a =
117,72,89,86,95,47,107,106
114,92,92,92,102,47,99,113
123,95,87,94,98,47,103,113
99,79,142,98,113,47,81,108
98,63,125,122,113,47,101,93
136,64,77,84,99,47,85,109
103,71,99,97,92,47,100,93
117,70,80,77,103,47,102,115
108,105,88,92,90,47,85,101
112,91,83,82,102,47,86,110
The last entry, reading row by row -> 110
The entry directly below 136: 103
The entry just left of the largest entry -> 79
The top entry of the column that holds the largest entry?
A: 89
The first entry in reading order -> 117
The bottom entry of the column that holds the largest entry -> 83
The bottom-left entry?
A: 112
The entry just left of 64: 136
The entry directly above 115?
A: 93
The entry just right of 71 -> 99
The 2nd entry on the main diagonal: 92
The entry in the top-right corner is 106
The entry directly below the largest entry?
A: 125
The 2nd entry, reading row by row?
A: 72
The entry directly below 80: 88
The smallest entry in the last row?
A: 47
The 5th-last entry, reading row by row?
A: 82
The fourth entry, reading row by row?
A: 86
The 3rd entry on the diagonal from the top-right corner?
A: 47
The last entry in the row that holds the largest entry is 108
The second-last entry, reading row by row is 86

m =
[[ 71  90 109  67 123  99]
 [101  90  92 107  87 115]
 [100  89  85 105  84 121]
 [ 74  89 113  67 120  93]
 [ 93 110 125  87 119  80]
 [ 89  79  75  98  80 128]
 [ 58  80 114  59 130 100]
 [ 59  87 110  53 125  96]
 [ 90  69  76  89  75 139]
 [ 64  81 109  60 129 102]
 [ 88  81  75  89  85 123]
 [ 95 118 122  94 120  75]
 [ 93  76  81  96  82 129]
 [ 88  71  71  94  79 137]]
Indices start at 1.
Which number is the entry directly below the largest entry? 102
The entry directly below the smallest entry -> 89
Which number is the bottom-right entry? 137
The entry in the top-right corner -> 99
Which number is the entry in the top-left corner? 71
Which number is the entry in row 1 and column 2? 90
Which number is the entry at row 3, column 1? 100
The entry directly below 130: 125
The entry at row 3, column 3: 85
Which number is the minimum? 53
The bottom entry of the column that holds the smallest entry is 94
The entry in the bottom-left corner is 88
The entry just left of 53 -> 110
The entry in row 1 and column 3: 109
Which number is the entry in row 2 and column 1? 101
Which number is the top entry of the column that holds the smallest entry? 67
Which number is the entry just right of 130? 100
Which number is the entry just left of 98? 75
The entry in row 2 and column 2: 90
Which number is the entry just left of 119? 87
The entry directly below 115: 121
The entry directly above 122: 75
The entry directly above 118 is 81

106	113	121	152	78	123
105	130	84	115	119	101
88	85	100	87	106	93
87	99	98	130	117	96
Rows and columns are numbered from 1.
The entry directly below 100 -> 98
Find the entry directly below 115.
A: 87
Find the entry in row 1 and column 3.
A: 121
The entry just left of 117 is 130
Find the top-left entry.
A: 106
The entry in row 3 and column 1 is 88
The entry at row 2, column 2: 130
